Below is a small trained network, with its code and all its weights. Each question gives an input and a target symbol and asks what happens when units are switched off, that is, made to give their printed mean instead of their output.

import numpy as np


def w(rows, s, z=0):
    codes = np.array(rows[::2]) - 128.0
    scale = np.full(codes.shape[1], s)
    scale[-1] = z or s
    return codes * scale


def softmax(a):
    e = np.exp(a - a.max(-1, keepdims=True))
    return e / e.sum(-1, keepdims=True)


def log_softmax(a):
    a = a - a.max(-1, keepdims=True)
    return a - np.log(np.exp(a).sum(-1, keepdims=True))


def net(x, mask):
    ids = ['βγδεμξπτφψ'.index(c) for c in x.split()]
    T = len(ids)
    res = E[ids] + P[:T]
    u = 0
    for l in range(3):
        r = res
        for j in range(2):
            rows = slice(2 * j, 2 * j + 2)
            q, k, v = (r @ M[l][rows].T for M in (Q, K, V))
            z = softmax(np.where(np.tri(T) > 0, q @ k.T / 2**0.5, -1e9)) @ v
            o = O[l][rows]
            res = res + np.where(mask[u + j], z, o[:, -1]) @ o[:, :-1]
        u += 2
    return log_softmax(res[-1] @ U[:, :-1].T + U[:, -1])


Q, K, V, O = {}, {}, {}, {}
E = w([
[150,98,124,101,179,92,164,109,113],'β',
[95,83,158,121,71,106,8,107,178],'γ',
[204,167,83,137,152,187,130,65,214],'δ',
[50,155,82,179,202,123,94,125,128],'ε',
[142,203,82,100,149,125,216,151,76],'μ',
[34,122,106,68,86,210,167,154,158],'ξ',
[162,162,194,83,130,54,184,62,150],'π',
[108,64,134,188,82,108,72,64,112],'τ',
[165,177,217,159,122,135,167,199,164],'φ',
[127,185,115,87,106,157,98,100,33],'ψ',
],0.016)
P = w([
[147,104,110,8,151,75,100,103,139],'0',
[149,107,110,149,131,117,144,127,131],'1',
[146,111,117,147,131,121,135,129,123],'2',
[141,117,117,149,133,123,135,136,122],'3',
[139,132,132,146,130,133,132,132,122],'4',
[131,135,130,149,133,143,141,135,114],'5',
[134,144,137,147,133,147,134,132,119],'6',
[125,154,144,145,131,164,141,130,117],'7',
[120,156,152,149,135,165,132,135,111],'8',
[114,166,155,142,126,189,143,135,106],'9',
[116,164,159,141,131,181,138,133,103],'10',
[127,155,147,143,135,145,136,133,121],'11',
],0.013)
Q[0] = w([
[166,162,160,84,139,139,136,135,68],'L0H0',
[127,180,87,52,201,88,250,110,86],'L0H0',
[84,161,91,102,134,178,149,176,117],'L0H1',
[149,144,83,135,223,96,216,94,126],'L0H1',
],0.011)
K[0] = w([
[119,176,147,103,99,135,94,94,76],'L0H0',
[67,213,196,134,125,213,108,202,92],'L0H0',
[69,158,120,119,130,193,136,186,124],'L0H1',
[158,175,125,206,255,137,242,116,128],'L0H1',
],0.0092)
V[0] = w([
[159,159,60,77,116,117,88,2,30],'L0H0',
[183,167,176,218,86,95,111,180,147],'L0H0',
[174,175,124,184,211,93,164,117,154],'L0H1',
[164,133,138,234,85,131,135,120,149],'L0H1',
],0.0065)
O[0] = w([
[178,158,37,191,60,17,190,70,108,235],'L0H0',
[164,52,146,61,97,240,140,96,153,60],'L0H0',
[158,231,190,51,153,155,42,171,113,2],'L0H1',
[121,210,205,146,97,190,3,49,91,77],'L0H1',
],0.007,0.0048)
Q[1] = w([
[130,29,154,214,84,78,2,79,124],'L1H0',
[215,184,162,112,201,90,196,146,85],'L1H0',
[146,245,74,22,232,191,234,221,73],'L1H1',
[149,125,241,99,228,14,112,87,140],'L1H1',
],0.0062)
K[1] = w([
[130,121,47,52,176,2,61,92,148],'L1H0',
[212,161,172,211,104,149,162,120,58],'L1H0',
[138,229,129,177,166,218,119,180,116],'L1H1',
[171,122,245,83,223,75,94,93,140],'L1H1',
],0.0073)
V[1] = w([
[33,70,134,235,197,156,15,123,69],'L1H0',
[67,95,98,23,140,135,104,144,254],'L1H0',
[200,136,63,88,207,129,109,164,85],'L1H1',
[149,103,211,69,138,118,74,106,142],'L1H1',
],0.0057)
O[1] = w([
[69,113,134,124,165,72,162,1,102,2],'L1H0',
[172,196,95,140,177,114,201,90,227,179],'L1H0',
[113,133,90,151,250,97,45,141,144,103],'L1H1',
[24,182,94,72,39,166,118,205,159,25],'L1H1',
],0.0069,0.0063)
Q[2] = w([
[121,167,169,16,164,160,178,137,96],'L2H0',
[49,69,182,221,2,112,49,14,232],'L2H0',
[148,184,46,82,111,105,241,187,93],'L2H1',
[143,214,160,8,249,134,178,172,52],'L2H1',
],0.0055)
K[2] = w([
[90,131,210,153,92,168,122,121,106],'L2H0',
[133,138,80,24,180,77,81,155,237],'L2H0',
[66,121,111,135,57,175,217,90,27],'L2H1',
[111,253,227,113,78,125,142,55,26],'L2H1',
],0.0058)
V[2] = w([
[105,149,189,104,117,205,217,202,116],'L2H0',
[110,173,110,209,150,150,129,80,107],'L2H0',
[111,96,60,164,153,86,190,126,53],'L2H1',
[145,173,146,2,181,42,126,128,178],'L2H1',
],0.0061)
O[2] = w([
[159,115,79,243,36,151,86,98,94,2],'L2H0',
[166,193,194,107,106,63,145,83,68,102],'L2H0',
[92,218,116,44,106,162,70,104,129,242],'L2H1',
[91,146,230,181,87,254,148,106,77,177],'L2H1',
],0.0065,0.0076)
U = w([
[248,172,117,136,158,178,99,54,198,43],'β',
[188,148,235,175,90,82,218,224,126,106],'γ',
[164,47,147,116,177,124,105,141,120,103],'δ',
[133,165,38,162,124,134,102,210,138,21],'ε',
[111,85,115,159,124,140,124,122,100,111],'μ',
[106,98,94,62,98,204,83,167,106,127],'ξ',
[148,145,73,98,54,61,82,93,80,255],'π',
[2,183,99,197,206,129,67,160,114,148],'τ',
[90,104,73,103,140,131,214,145,192,203],'φ',
[103,134,192,83,130,139,133,119,111,72],'ψ',
],0.006,0.0022)

Each question gives the input, a string of symbols that net reads in full, and the target symbol t.
The units are the heads (2 rows each of Q, K, V and O). Each row of codes is followed by its name. A weight is (code - 128) times the scale printed after its matrix; where a second scale follows, it is the last column's (O and U).
mask holds one flag per head, layer by layer. A switched-off head (its flag False) gives its mean, the last column of its rows in O, instead of its output. The means were averaged over made-up inputs and are rounded, as every weight is.
A unit's drop is (log p(t) with every unit on - log p(t) with that unit switched off) / (log p(t) with every unit on - log p(t) with every unit switched off).
The circuit of an input: a set's keep is (log p(t) with only the set's units on - log p(t) with every unit switched off) / (log p(t) with every unit on - log p(t) with every unit switched off). Starting from all 6 units, units are removed one at a time, each time the one whose removal leaves the highest keep (on an exact tie, the one counted first), for as long as the keep stays at least 0.8.
units of the circuit, in order: the units of the circuit, biggest drop first
most important unit: the unit with the biggest drop
heads that matter: for each layer, one digit per head in row order, 1 if its drop is at least 0.15 and else 0, layers parted by /
drop of u: that unit's drop, to one decimal
input γ γ ψ ξ ψ μ, target π: units of the circuit, in order	L2H1, L0H0, L1H0
input δ φ τ, target γ: units of the circuit, in order	L2H1, L1H0, L0H1
input β γ φ ξ ξ γ ξ ξ γ τ, target τ: most important unit	L1H1
input γ τ ξ γ μ δ π δ γ φ β, target ξ: units of the circuit, in order	L0H0, L0H1
input τ ψ δ ξ μ π ε γ ψ γ γ τ, target π: units of the circuit, in order	L0H0, L2H1, L1H0
input ε γ γ ε π γ π γ, target ψ: heads that matter	10 / 11 / 11
input δ ξ ε ψ τ γ μ β γ φ γ π, target ξ: units of the circuit, in order	L0H0, L1H1, L0H1
input ξ γ π μ γ ξ μ, target τ: heads that matter	11 / 01 / 00
input ξ π τ, target β: units of the circuit, in order	L0H1, L1H0
input μ ψ μ ψ τ γ τ γ, target ξ: heads that matter	11 / 11 / 01
input μ τ ψ τ γ τ γ τ δ ξ μ, target τ: heads that matter	11 / 11 / 00
input ψ γ β, target π: units of the circuit, in order	L0H0, L2H1
input ξ τ ψ, target π: units of the circuit, in order	L0H0, L1H0
input γ φ π, target ξ: units of the circuit, in order	L0H0, L1H1
input φ γ ψ ε γ π γ π ξ γ γ γ, target μ: heads that matter	11 / 10 / 11
input μ γ ξ ξ τ, target ξ: most important unit	L1H1
input τ π γ, target π: units of the circuit, in order	L0H0, L1H0, L2H1
input μ ξ τ, target ξ: heads that matter	11 / 10 / 01
input γ γ ε ξ ξ ξ γ β, target τ: heads that matter	11 / 01 / 00
input π ψ ε δ γ δ ψ δ ψ γ, target ε: most important unit	L1H0
input δ ψ ξ ξ μ γ ψ δ ψ γ γ, target γ: heads that matter	01 / 11 / 01
input ξ ξ ψ γ β γ τ, target β: heads that matter	01 / 11 / 00
input ξ ψ ψ ε γ β ψ ψ π, target π: heads that matter	10 / 10 / 01
input β γ γ μ τ, target τ: heads that matter	11 / 01 / 01
input φ ψ ψ ε γ ξ β ψ γ ξ τ, target μ: drop of L2H0	0.5
input φ π ξ ξ τ γ γ μ γ, target μ: drop of L0H0	0.3
input φ π ξ ε δ γ ξ π ψ τ, target μ: drop of L0H0	0.3
input γ τ γ γ τ, target φ: drop of L2H0	0.2
